B, the same points and some others measured another way; then each row and its match in B:
B:
1: 332  124  -11  -271  -312  -259  -86  -57  51  -306  160  -335  -236  358  353  81  -240  226  319  23  -156  326  -159  347  -293  -153  88  -494  180  -284  137
2: 659  261  -142  93  -52  -315  -53  161  -21  15  312  -78  -128  230  -228  -60  -4  160  -167  -15  -245  -197  83  184  -74  417  -68  9  329  -263  510
3: 255  167  -75  5  -97  -360  -37  -21  -24  -20  179  -181  65  349  -48  48  20  80  108  132  -193  30  -132  203  102  90  -91  -215  170  -346  294
4: -355  -100  162  -65  79  167  -222  156  72  46  -117  181  -86  -422  195  65  17  83  60  -333  70  193  227  -86  -1  -505  -37  196  -146  197  -542
5: 158  27  22  -12  88  111  -47  -209  -93  -165  44  7  152  341  -108  -140  150  51  -336  97  -3  -163  -76  68  157  326  -45  10  -49  47  239
6: 114  -39  82  -157  49  268  -85  -93  -21  -289  -39  85  -139  75  222  -140  45  152  -214  -126  83  42  57  72  -78  49  88  46  -83  203  -81
7: 76  -64  11  -26  222  -22  -1  -218  -85  -56  -111  -80  223  616  -149  -168  289  -96  -173  453  -38  -344  -197  -98  241  431  77  87  13  -131  400
8: -45  66  28  -46  -144  12  -143  23  -58  -39  38  20  -110  -167  207  18  -136  112  43  -176  142  142  25  47  -12  -249  -8  -34  -61  11  -259
9: -112  -298  173  -243  429  256  -1  -123  93  -320  -333  100  46  476  194  -198  482  -15  -106  249  -96  -112  -13  -28  132  179  209  248  -127  142  33
10: 306  118  -89  30  -100  -246  -26  19  -70  -97  142  -129  94  282  -108  -45  69  55  -113  70  -66  -121  -10  350  182  341  -63  34  83  -176  234
11: 85  244  36  132  187  261  -70  -18  -18  62  236  512  -250  -460  183  -1  33  314  -179  -519  -112  369  79  -381  -57  -536  -254  -203  -5  125  -172
12: 437  157  38  -144  -298  -59  -282  57  69  -169  307  -268  -210  47  -56  69  -390  271  -118  -274  -159  89  164  286  -477  11  -45  -258  195  2  169
13: -212  -244  171  -224  139  437  -152  -256  -73  -217  -294  -9  15  251  159  -208  73  -40  -241  198  279  -210  -62  -195  -26  134  246  180  -213  280  -107
14: 14  -55  39  -50  218  216  42  36  -48  -212  -130  326  -143  -70  324  -186  304  106  -149  -153  108  55  80  29  217  -4  76  274  -132  169  -242
15: -87  -53  113  42  128  298  -217  178  9  -1  -12  285  -52  -455  -49  -65  72  115  -367  -438  96  -59  389  11  39  -88  -93  431  -149  375  -370
16: -38  -81  14  -52  111  -52  25  -101  -56  -183  -127  -10  210  360  54  -101  306  -37  -82  196  23  -104  -87  233  380  239  25  160  -108  -50  26
17: 408  202  -74  -85  -62  -102  88  34  1  -311  188  124  -316  77  432  -47  60  296  97  -225  -142  363  -57  243  -29  -129  -16  -256  115  -149  21
18: -239  0  -31  91  35  -105  -9  -157  -182  86  -104  -5  316  205  -36  -50  181  -128  -37  256  187  -155  -195  -8  492  94  -50  114  -152  -136  -39
19: 185  248  -143  103  -181  -385  10  -44  -126  40  209  -104  88  199  21  58  -17  63  126  76  -51  83  -195  190  261  6  -144  -237  105  -374  161
20: -481  -192  186  -31  313  206  -128  108  85  43  -237  317  39  -309  187  7  302  11  42  -210  6  151  187  -168  223  -464  -45  313  -213  198  -521
21: 309  -15  118  -306  -249  297  -225  -167  5  -480  103  -206  -192  171  185  -91  -304  258  -291  -211  89  82  75  334  -415  134  108  -183  -45  282  5
22: -50  101  38  7  -252  45  -304  -47  -105  120  115  -134  -9  -184  -84  47  -362  61  -118  -136  201  -51  46  -74  -147  -148  -62  -69  -33  51  -131
23: 311  90  12  -111  -25  -105  -22  153  119  -288  149  56  -214  15  265  17  87  272  53  -301  -241  307  149  406  -60  -109  -50  -77  91  -49  -59
24: -211  -179  196  -141  192  380  -155  -20  53  -204  -159  211  -48  -152  203  -89  149  101  -208  -243  80  76  186  -14  2  -183  43  225  -212  358  -361
25: 38  -86  170  -175  174  294  -196  202  152  -166  -64  234  -360  -307  273  -50  46  226  -72  -399  -70  170  323  -69  -297  -306  87  191  -16  288  -319
26: -217  -15  65  20  140  -49  -126  -59  -19  154  -80  35  108  83  -21  30  112  -36  81  123  -38  -28  -82  -247  147  -199  -44  4  -20  -120  -27
27: -440  46  107  184  68  143  -243  -19  -85  310  31  238  200  -464  -144  94  -28  6  -157  -286  129  50  117  -293  228  -454  -269  102  -194  145  -396
28: 247  117  41  -80  246  20  20  7  105  -134  107  251  -311  86  315  -27  186  271  117  -152  -332  332  -40  -201  -151  -324  -41  -281  165  -133  116
29: -112  60  54  77  -40  199  -149  -272  -163  -16  89  37  280  29  -191  -47  -35  25  -395  -68  171  -99  -48  -7  217  76  -185  -20  -191  165  -30
30: -89  84  55  182  164  261  -138  68  -67  103  95  418  7  -483  -76  -52  110  128  -382  -444  73  18  250  -144  184  -185  -230  257  -140  274  -291
31: 365  -34  112  -227  271  314  10  -16  122  -461  8  259  -341  170  356  -181  257  307  -201  -240  -226  210  123  73  -218  21  98  -23  39  203  62
32: -311  -5  81  155  126  218  -184  -142  -135  181  -18  178  288  -167  -237  -33  79  -46  -353  -86  172  -170  48  -229  297  -56  -192  190  -213  194  -171
33: -329  51  107  10  -84  200  -171  -397  -138  -7  64  -13  285  36  -3  63  -117  44  -154  -40  150  156  -217  -135  168  -312  -208  -336  -230  80  -152
34: 160  58  36  -82  -28  -25  -106  197  82  -166  95  96  -210  -191  205  12  22  220  -1  -363  -110  220  223  261  -71  -181  -44  66  33  59  -210
35: -151  88  26  144  137  206  -33  -293  -173  15  60  245  258  21  -69  -68  164  38  -342  -53  101  5  -132  -172  369  -46  -223  -63  -200  96  -28
36: 317  176  -112  29  -100  -477  7  180  14  -21  174  -113  -44  194  48  67  86  106  208  14  -234  87  -9  342  150  53  -80  -70  202  -382  177
37: 265  154  -104  147  78  -447  -109  149  -20  340  128  -140  50  273  -343  15  70  -57  87  280  -242  -330  -23  -154  71  236  -45  68  317  -435  474
38: 156  -11  3  -95  -61  68  -94  -179  -121  -160  -17  -148  38  367  -10  -144  -24  14  -212  206  133  -211  -112  68  20  331  105  11  -22  1  197
39: 31  -27  104  7  195  512  -116  -150  -105  -151  -17  332  -35  -138  16  -218  112  128  -558  -237  189  -119  131  -180  42  119  -25  223  -189  415  -108
40: 163  193  19  69  -120  129  -179  -40  -80  -27  252  112  -47  -232  -55  3  -169  209  -306  -365  35  85  121  42  -68  -92  -195  -95  -22  134  -62
41: -8  -31  19  -39  110  55  -27  -108  -77  -80  -86  57  36  211  106  -117  164  8  -83  135  82  -84  -95  -54  177  90  63  82  -56  -25  30
42: -20  84  52  -16  -90  192  -131  -73  -77  -129  109  138  -41  -223  142  -16  -89  172  -203  -326  132  184  70  91  38  -199  -121  -47  -139  182  -267
43: -47  38  -12  62  127  -131  -13  18  -39  62  -13  100  93  97  18  -21  221  5  27  58  -63  -7  -35  -12  292  -42  -73  78  -2  -147  4
44: 170  36  11  -50  7  -112  -124  -110  -28  -17  54  -188  78  406  -142  -40  0  17  -72  234  -105  -183  -97  -10  -28  218  16  -92  114  -161  331
45: 148  119  -59  -63  -322  -465  -188  -25  -40  76  146  -492  120  407  -135  128  -245  -14  234  277  -88  -90  -157  237  -41  95  -17  -260  192  -412  284
46: -207  -57  -20  12  270  -363  98  -163  -35  96  -196  -86  320  656  21  -10  449  -182  315  602  -185  -94  -370  -117  510  49  17  -61  38  -476  269
47: 87  60  42  -44  104  81  -18  -183  -30  -164  61  91  26  213  112  -59  140  131  -121  -19  -93  120  -112  -6  95  -41  -72  -177  -27  -24  95
48: 206  -99  -84  41  244  -73  72  168  -115  -66  -194  125  7  249  -33  -293  425  -108  -230  248  130  -486  105  135  388  641  200  658  7  -22  128
49: -134  2  49  -10  76  103  -34  -174  -89  -89  -39  103  118  93  121  -53  135  43  -96  9  79  67  -104  -31  238  -92  -59  -39  -145  28  -108
50: 67  216  -159  134  -337  -554  -45  -40  -168  119  195  -321  313  268  -168  118  -88  -52  149  203  23  -62  -214  392  399  144  -177  -165  61  -444  156
51: -126  -124  115  -195  3  367  -30  -485  -148  -422  -130  -56  236  447  180  -175  98  23  -327  163  245  -10  -249  134  205  198  59  -123  -311  226  -30
52: 28  115  -65  94  14  -266  -38  -109  -116  149  48  -102  179  320  -119  -4  85  -57  58  285  -40  -146  -213  -98  249  95  -65  -97  83  -320  255
53: -202  -91  130  -4  166  309  -169  76  -16  1  -118  283  -73  -344  103  -90  98  62  -218  -269  165  -24  232  -142  58  -181  3  345  -171  307  -384
54: 64  -108  98  -118  163  280  -82  57  19  -244  -104  211  -154  -67  205  -162  180  129  -239  -204  64  -10  198  80  0  59  93  295  -105  274  -195
55: -246  -120  191  -114  14  178  -322  133  91  10  -67  26  -48  -305  25  67  -102  86  -55  -304  21  66  292  2  -160  -338  -24  180  -103  243  -393
56: 83  67  -5  -20  -97  -118  -164  -197  -103  68  72  -257  145  385  -183  -16  -120  -28  -64  287  14  -207  -182  -80  -4  179  3  -168  80  -184  312
57: 380  66  -40  -31  -43  -73  -43  64  -29  -222  117  -43  -26  206  -49  -114  91  119  -253  -70  -65  -131  123  374  77  392  -11  150  64  3  177
58: -103  93  59  148  -2  173  -248  31  -77  184  130  183  63  -405  -194  18  -110  85  -332  -346  108  -71  215  -136  49  -156  -207  164  -97  208  -211
59: -89  108  -16  95  -26  -122  -82  -113  -113  112  76  -8  190  78  -83  31  34  2  -36  51  21  -13  -110  -21  258  -65  -152  -74  -41  -144  18
60: 419  196  -111  183  332  -179  56  185  -2  177  130  299  -187  90  -83  -130  331  99  -71  35  -283  -154  47  -287  110  172  -51  151  288  -258  386
61: 127  18  80  -156  -79  94  -132  -4  48  -257  80  3  -143  -13  205  -1  -57  212  -65  -255  -53  211  103  237  -133  -139  -17  -96  -29  108  -136
62: 3  -29  -36  52  81  -34  -89  -34  -147  107  -111  -33  118  212  -148  -152  114  -116  -173  274  183  -417  -38  -120  227  354  100  314  -13  -63  138
63: 215  -60  -7  -89  172  -98  37  -20  -1  -187  -92  -43  36  483  27  -154  311  -2  -73  264  -110  -188  -52  158  177  382  116  163  60  -124  270
64: -61  78  31  94  157  -13  -53  -61  -20  37  76  176  151  6  -59  21  196  77  -109  -106  -137  81  3  -29  256  -130  -209  -20  -50  -40  -13
65: 209  164  -118  63  -92  -437  -7  143  -46  81  116  -101  -29  161  36  37  57  40  213  104  -110  -8  -61  174  185  40  -37  -32  175  -387  144
66: -148  -42  101  -76  -95  75  -224  9  -13  -48  -15  -60  50  -109  26  33  -93  53  -85  -148  96  19  108  118  7  -144  -36  80  -112  129  -243
67: -60  158  -1  199  39  -158  -237  -136  -100  423  155  -97  275  139  -463  79  -87  -74  -115  191  -101  -253  -116  -399  75  -24  -210  -139  115  -234  325
68: -220  127  21  142  18  96  -122  -361  -204  181  74  48  284  109  -153  1  -32  -24  -181  120  130  -44  -265  -347  248  -134  -195  -243  -121  -59  70
69: -338  -80  142  -37  38  299  -182  -239  -95  -35  -87  69  181  -34  30  -28  -8  12  -214  -52  205  10  -50  -142  141  -184  -68  7  -255  219  -247
70: -17  20  49  46  78  70  -144  -77  -59  49  26  41  134  57  -158  -46  56  21  -238  -6  11  -142  34  -71  120  72  -91  87  -44  49  49
71: 212  28  -18  -144  -60  -71  -17  -37  -33  -231  7  -80  -123  269  242  -88  33  106  39  67  4  48  -79  189  4  92  108  -63  45  -104  71
72: 350  152  -72  68  136  -71  44  -10  -56  -91  140  143  -29  222  -12  -117  223  123  -185  -13  -141  -51  -24  66  167  238  -74  14  98  -117  273

76  123  34  87  -70  251  -17  335  -71  272  -44  284  103  123  -157  110  65  -47  158  -89  12  85  180  -65  41  -84  251  -24 -> 32
-212  -198  -54  -36  -126  -161  -23  -146  -52  -303  73  -192  31  21  65  -124  -66  5  -189  -51  -68  71  15  43  35  137  -91  107 -> 61
-388  -77  -129  83  -211  118  153  166  -100  -116  115  -360  -58  225  -95  0  18  73  -104  44  38  -24  9  29  -56  -60  123  34 -> 18
-246  -154  -37  -67  -422  -5  -11  -9  -343  -408  -12  -218  41  306  -202  -238  -193  190  -53  203  15  147  178  -68  12  18  145  81 -> 51
-115  -37  -24  37  103  10  -97  220  6  127  96  167  72  -31  -93  226  287  2  -83  14  -66  -121  -80  -67  1  -71  60  -108 -> 65
257  -163  -302  155  189  283  -455  119  -195  162  -302  79  279  -244  -76  107  276  -12  -68  12  -103  -169  -267  316  54  -223  164  -323 -> 20
-172  -136  -28  2  -121  37  -63  85  -146  -123  12  -121  36  71  -216  53  92  154  -55  175  -38  -138  -20  -108  -73  -104  156  -72 -> 16
47  -105  39  -83  166  6  73  -13  169  113  -227  100  72  -369  264  6  -194  -127  124  -281  -186  195  176  223  -308  17  -16  -62 -> 60
13  -80  182  -8  -124  -274  39  -234  120  -172  152  78  -13  55  95  -137  -133  -204  -90  -307  -22  212  166  -150  179  331  -177  315 -> 12
-47  81  -67  -51  -183  221  31  299  -203  61  -90  219  183  180  -3  -116  -182  48  141  -61  -39  264  342  81  68  6  241  66 -> 68
-335  -70  105  68  -153  -122  180  71  53  -101  210  -158  -152  157  -79  87  62  -101  -120  -69  48  100  17  -115  -110  52  -55  73 -> 10
-106  -68  103  -33  -225  -22  97  20  -81  -134  -38  -26  -10  116  -55  -105  -185  -22  56  -59  -9  222  225  -59  -106  54  69  84 -> 5
-32  -58  91  157  -134  57  108  -27  75  16  28  -185  -96  81  -104  15  -25  -127  28  -181  56  11  37  -94  -47  26  65  104 -> 62
312  -49  -141  46  81  249  -337  120  -160  183  -258  283  296  -137  -61  10  72  17  83  -51  -110  -44  27  134  129  -96  211  -129 -> 26
-108  -220  -232  78  16  31  -99  -152  12  -145  -3  -341  93  -99  122  -89  17  13  -192  -123  -95  -148  -128  184  113  62  -15  66 -> 4
149  26  70  214  104  101  -139  211  40  307  -25  255  12  -44  -154  266  309  -263  -10  -180  51  40  -135  -7  -21  -102  38  -159 -> 15
-27  -62  -95  31  58  135  -135  203  -93  103  -91  113  136  -75  -73  123  149  25  -9  20  -85  -34  -31  81  -50  -127  142  -165 -> 43
565  -258  -75  5  46  176  -590  -157  -310  -37  -514  206  333  -311  -238  -77  35  125  102  144  -152  -154  -81  83  3  -188  234  -300 -> 9
70  146  -28  2  -31  302  -184  595  -308  313  -173  600  229  116  -217  192  172  -4  164  100  -17  243  175  59  -56  -242  308  -290 -> 35
-478  -235  -130  -163  -38  -214  19  15  -89  -333  73  -157  47  -65  160  -32  -15  87  -264  76  -153  141  -1  184  -180  40  -130  -72 -> 17
-307  -230  -115  -12  -47  -31  8  6  -67  -196  -25  -297  -9  -79  9  23  31  57  -153  67  -82  -21  -92  139  -220  -73  -3  -122 -> 14
-86  -140  -62  82  -36  26  14  -65  46  -55  -10  -230  0  -50  38  -20  -21  -55  -72  -146  -45  -30  -28  77  -28  35  9  47 -> 53
-77  -38  100  -93  7  -21  6  179  -28  57  -66  248  68  -84  -26  103  2  -1  68  -9  -107  150  158  -23  -200  -52  74  -102 -> 72
-201  41  60  53  -109  -37  119  203  -3  49  106  144  -32  142  46  54  14  -236  -60  -220  42  352  129  55  -32  84  -59  53 -> 40
209  -12  110  159  -137  66  -218  116  -182  81  -93  267  46  118  -272  78  156  -203  12  -70  98  180  -26  -64  51  -60  78  -107 -> 38
204  -188  -295  57  30  315  -406  107  -320  27  -383  17  295  -166  -110  -27  77  110  5  121  -113  -86  -107  307  -10  -240  250  -307 -> 46
-97  -186  7  -38  -146  -106  -47  -132  -89  -244  -27  -117  33  8  -18  -124  -100  17  -86  -25  -59  89  65  4  -33  81  -14  56 -> 6
-294  -45  -94  19  -147  56  131  133  -46  -82  82  -161  5  146  38  -49  -70  7  -67  -75  -18  111  118  70  -11  37  65  95 -> 59
-275  -34  -169  -82  -310  105  79  130  -244  -229  25  -105  138  282  42  -254  -255  141  -27  14  -40  217  296  96  146  99  156  184 -> 33
-134  -169  -68  2  -138  23  5  -60  -86  -188  -60  -222  34  8  -6  -103  -107  40  -57  -24  -56  39  54  75  -67  14  54  33 -> 41
-19  -235  -109  16  -92  -7  -106  -196  -83  -230  -104  -259  84  -74  14  -155  -105  40  -97  -41  -83  -41  -15  95  10  46  21  37 -> 24
